Here is a tiny trained network, its code and every weight. The questions are about switching its units off for an input and a target symbol, where a switched-off unit gives its printed mean instead of its output.

import numpy as np


def w(rows, s, z=0):
    codes = np.array(rows[::2]) - 128.0
    scale = np.full(codes.shape[1], s)
    scale[-1] = z or s
    return codes * scale


def softmax(a):
    e = np.exp(a - a.max(-1, keepdims=True))
    return e / e.sum(-1, keepdims=True)


def log_softmax(a):
    a = a - a.max(-1, keepdims=True)
    return a - np.log(np.exp(a).sum(-1, keepdims=True))


def net(x, mask):
    ids = ['ΔΦβζμξτω'.index(c) for c in x.split()]
    T = len(ids)
    res = E[ids] + P[:T]
    u = 0
    for l in range(3):
        r = res
        for j in range(3):
            rows = slice(3 * j, 3 * j + 3)
            q, k, v = (r @ M[l][rows].T for M in (Q, K, V))
            z = softmax(np.where(np.tri(T) > 0, q @ k.T / 3**0.5, -1e9)) @ v
            o = O[l][rows]
            res = res + np.where(mask[u + j], z, o[:, -1]) @ o[:, :-1]
        u += 3
    return log_softmax(res[-1] @ U[:, :-1].T + U[:, -1])


Q, K, V, O = {}, {}, {}, {}
E = w([
[67,125,104,143,198,103,109],'Δ',
[63,93,192,105,79,120,71],'Φ',
[118,133,103,83,173,123,183],'β',
[236,3,63,144,109,128,185],'ζ',
[177,173,108,37,96,96,179],'μ',
[145,141,70,44,107,222,164],'ξ',
[154,144,110,83,84,86,77],'τ',
[98,143,102,132,134,76,52],'ω',
],0.015)
P = w([
[220,196,150,148,255,180,25],'0',
[48,139,39,142,99,113,139],'1',
[76,120,45,123,118,107,127],'2',
[98,117,67,105,125,104,128],'3',
[111,99,94,88,129,101,135],'4',
[126,101,122,77,132,100,139],'5',
[128,80,156,62,131,95,146],'6',
[134,72,182,55,131,86,154],'7',
[137,49,202,52,127,84,160],'8',
],0.0059)
Q[0] = w([
[100,127,84,38,157,101,165],'0.h0',
[118,165,153,88,107,138,159],'0.h0',
[136,123,125,5,93,121,145],'0.h0',
[146,80,115,110,142,110,121],'0.h1',
[121,141,131,165,131,105,127],'0.h1',
[124,144,91,153,103,97,140],'0.h1',
[137,171,169,179,106,133,86],'0.h2',
[163,97,168,173,118,110,97],'0.h2',
[148,123,127,69,92,211,171],'0.h2',
],0.013)
K[0] = w([
[176,171,57,87,165,240,205],'0.h0',
[195,92,119,108,115,113,184],'0.h0',
[223,94,27,94,61,255,142],'0.h0',
[165,112,112,143,113,192,131],'0.h1',
[118,178,145,94,122,118,138],'0.h1',
[91,157,176,110,203,184,81],'0.h1',
[45,200,205,121,76,152,2],'0.h2',
[56,94,195,151,85,61,41],'0.h2',
[188,48,156,115,29,190,145],'0.h2',
],0.0097)
V[0] = w([
[112,184,159,171,173,109,95],'0.h0',
[72,202,160,158,113,153,85],'0.h0',
[158,78,107,190,137,83,97],'0.h0',
[65,184,122,84,137,149,107],'0.h1',
[60,155,90,106,90,95,109],'0.h1',
[134,152,166,166,89,48,201],'0.h1',
[173,2,111,186,119,129,146],'0.h2',
[65,124,154,128,118,61,18],'0.h2',
[156,51,170,191,106,60,91],'0.h2',
],0.0082)
O[0] = w([
[151,77,189,145,146,145,138,3],'0.h0',
[169,91,179,109,173,174,110,9],'0.h0',
[107,127,185,185,143,27,140,42],'0.h0',
[60,164,219,143,103,142,204,185],'0.h1',
[36,104,126,154,55,182,241,190],'0.h1',
[155,53,123,228,146,153,78,29],'0.h1',
[212,192,122,171,97,125,215,149],'0.h2',
[152,57,211,70,153,85,146,101],'0.h2',
[255,130,222,159,116,165,168,61],'0.h2',
],0.0063,0.0037)
Q[1] = w([
[180,156,116,83,178,128,131],'1.h0',
[111,146,164,158,77,204,155],'1.h0',
[108,115,120,154,104,181,164],'1.h0',
[190,110,138,36,144,120,138],'1.h1',
[172,128,153,151,122,113,143],'1.h1',
[165,178,102,138,133,111,7],'1.h1',
[223,110,71,253,182,171,131],'1.h2',
[113,209,136,106,89,205,158],'1.h2',
[132,137,156,128,123,235,110],'1.h2',
],0.0069)
K[1] = w([
[191,182,89,152,64,254,187],'1.h0',
[90,218,129,86,143,157,90],'1.h0',
[94,211,160,115,144,178,126],'1.h0',
[28,55,76,114,59,98,150],'1.h1',
[103,104,136,145,126,87,119],'1.h1',
[106,168,166,73,145,138,191],'1.h1',
[62,175,158,39,191,197,60],'1.h2',
[147,213,107,150,110,154,172],'1.h2',
[150,145,91,82,138,181,161],'1.h2',
],0.0074)
V[1] = w([
[203,95,101,108,124,150,154],'1.h0',
[158,185,103,159,79,88,192],'1.h0',
[128,157,202,121,211,100,125],'1.h0',
[130,71,88,145,96,173,159],'1.h1',
[105,2,66,129,30,140,186],'1.h1',
[120,90,75,182,53,136,197],'1.h1',
[151,154,148,170,175,121,66],'1.h2',
[140,175,106,169,94,196,77],'1.h2',
[36,131,153,119,117,133,109],'1.h2',
],0.0075)
O[1] = w([
[230,75,94,71,127,107,147,92],'1.h0',
[148,112,139,98,167,82,211,122],'1.h0',
[64,137,49,157,102,115,131,81],'1.h0',
[168,95,178,144,168,85,114,89],'1.h1',
[254,83,215,114,151,55,160,150],'1.h1',
[175,99,227,143,139,89,111,64],'1.h1',
[78,89,64,143,123,143,96,3],'1.h2',
[60,118,150,132,104,197,121,75],'1.h2',
[153,139,152,86,223,102,102,239],'1.h2',
],0.0069,0.0047)
Q[2] = w([
[127,72,106,114,225,160,72],'2.h0',
[154,109,121,223,106,194,80],'2.h0',
[152,158,106,169,154,105,73],'2.h0',
[215,207,20,108,134,82,211],'2.h1',
[107,118,125,102,2,206,92],'2.h1',
[139,202,159,86,48,31,88],'2.h1',
[107,137,96,232,137,115,160],'2.h2',
[118,105,173,227,164,96,146],'2.h2',
[113,113,150,223,153,129,124],'2.h2',
],0.0097)
K[2] = w([
[102,154,195,208,134,101,125],'2.h0',
[89,170,125,100,109,52,60],'2.h0',
[24,147,70,172,109,124,33],'2.h0',
[201,160,42,101,138,146,199],'2.h1',
[114,169,169,22,28,195,82],'2.h1',
[181,122,114,136,2,80,68],'2.h1',
[21,147,95,94,147,111,62],'2.h2',
[28,98,186,149,199,99,41],'2.h2',
[51,127,166,162,97,102,100],'2.h2',
],0.0098)
V[2] = w([
[145,205,188,179,164,178,107],'2.h0',
[77,108,175,115,151,212,88],'2.h0',
[166,254,169,122,70,175,123],'2.h0',
[57,162,109,121,188,100,107],'2.h1',
[147,58,215,123,96,107,100],'2.h1',
[88,77,74,155,130,190,108],'2.h1',
[140,201,160,192,95,165,117],'2.h2',
[26,143,163,96,132,120,80],'2.h2',
[138,144,86,62,90,151,136],'2.h2',
],0.0069)
O[2] = w([
[78,108,116,177,75,166,255,69],'2.h0',
[73,105,35,120,157,27,169,99],'2.h0',
[105,52,164,219,162,177,244,166],'2.h0',
[170,86,174,32,31,92,164,179],'2.h1',
[73,204,13,99,110,93,145,24],'2.h1',
[199,161,189,121,138,17,183,111],'2.h1',
[93,144,165,174,133,125,241,74],'2.h2',
[198,152,154,182,109,166,57,172],'2.h2',
[91,160,65,149,137,103,48,255],'2.h2',
],0.0056,0.0076)
U = w([
[34,206,7,120,163,133,86,215],'Δ',
[195,36,218,56,132,84,142,194],'Φ',
[139,112,152,144,78,160,112,37],'β',
[151,78,99,156,116,124,115,97],'ζ',
[123,182,152,153,153,127,122,30],'μ',
[96,87,141,159,135,147,163,200],'ξ',
[113,100,152,148,171,167,91,41],'τ',
[121,180,129,128,110,93,160,2],'ω',
],0.011,0.0055)

Each question gives the input, a string of symbols that net reads in full, and the target symbol t.
The units are the heads (3 rows each of Q, K, V and O). Each row of codes is followed by its name. A weight is (code - 128) times the scale printed after its matrix; where a second scale follows, it is the last column's (O and U).
mask holds one flag per head, layer by layer. A switched-off head (its flag False) gives its mean, the last column of its rows in O, instead of its output. The means were averaged over made-up inputs and are rounded, as every weight is.
A unit's drop is (log p(t) with every unit on - log p(t) with that unit switched off) / (log p(t) with every unit on - log p(t) with every unit switched off).
The circuit of an input: a set's keep is (log p(t) with only the set's units on - log p(t) with every unit switched off) / (log p(t) with every unit on - log p(t) with every unit switched off). Starting from all 9 units, units are removed one at a time, each time the one whose removal leaves the highest keep (on an exact tie, the one counted first), for as long as the keep stays at least 0.8.
circuit, biggest first: the units of the circuit, biggest drop first
most important unit: the unit with the biggest drop
which heads matter: for each layer, one digit per head in row order, 1 if its drop is at least 0.15 and else 0, layers parted by /
drop when u is switched off: that unit's drop, to one decimal
input τ Δ ζ Φ τ Φ ω β Φ, target β: most important unit -> 1.h2
input ζ Δ τ Δ Φ, target β: which heads matter -> 101 / 101 / 100
input Φ ξ ω μ ξ, target Φ: circuit, biggest first -> [2.h1 1.h1 0.h2]
input ζ Φ Φ ω Δ, target τ: circuit, biggest first -> [2.h1 0.h0 0.h2 2.h0]
input Φ μ Φ τ β β ζ ω μ, target ω: which heads matter -> 111 / 100 / 111
input ξ ω μ Δ Δ ζ Δ ω, target ξ: which heads matter -> 001 / 000 / 111
input Φ Φ ω ζ Δ Φ β, target μ: which heads matter -> 101 / 000 / 110
input Φ β τ Φ μ β τ ω ζ, target ζ: which heads matter -> 111 / 000 / 010
input Δ β τ Φ β, target Φ: which heads matter -> 000 / 010 / 010
input Φ ω Φ ζ τ τ Φ ξ, target ξ: which heads matter -> 001 / 001 / 111
input ω ω ξ Φ μ ξ β Φ ω, target Φ: which heads matter -> 011 / 011 / 001
input Φ ω Φ β ζ Φ τ, target Δ: which heads matter -> 110 / 100 / 011
input Φ Φ τ τ ω β τ ω ξ, target Δ: which heads matter -> 001 / 000 / 001
input τ τ ξ Δ Φ, target Δ: circuit, biggest first -> [2.h1]
input τ τ ξ Φ ζ Δ, target ξ: circuit, biggest first -> [0.h2 2.h0 1.h2]
input ξ β τ ζ Φ, target ξ: circuit, biggest first -> [0.h2 1.h2 2.h2]
input β Φ β ζ, target ζ: circuit, biggest first -> [2.h1 0.h2 0.h1 1.h0]
input Φ ω Φ μ Φ τ ξ β, target Δ: which heads matter -> 101 / 000 / 001
input ξ μ Φ ω μ Φ ξ, target Φ: which heads matter -> 010 / 010 / 010
input β ω Φ Δ ζ Δ, target τ: circuit, biggest first -> [0.h2 2.h1 2.h0]
input β Φ β Φ Δ Φ τ τ, target Δ: circuit, biggest first -> [2.h1]
input τ Δ τ, target Φ: drop when 1.h2 is switched off -> 0.2
input Δ Φ Φ, target Φ: drop when 2.h1 is switched off -> 0.4
input Φ τ ω τ μ ζ β β, target μ: drop when 1.h1 is switched off -> 0.1
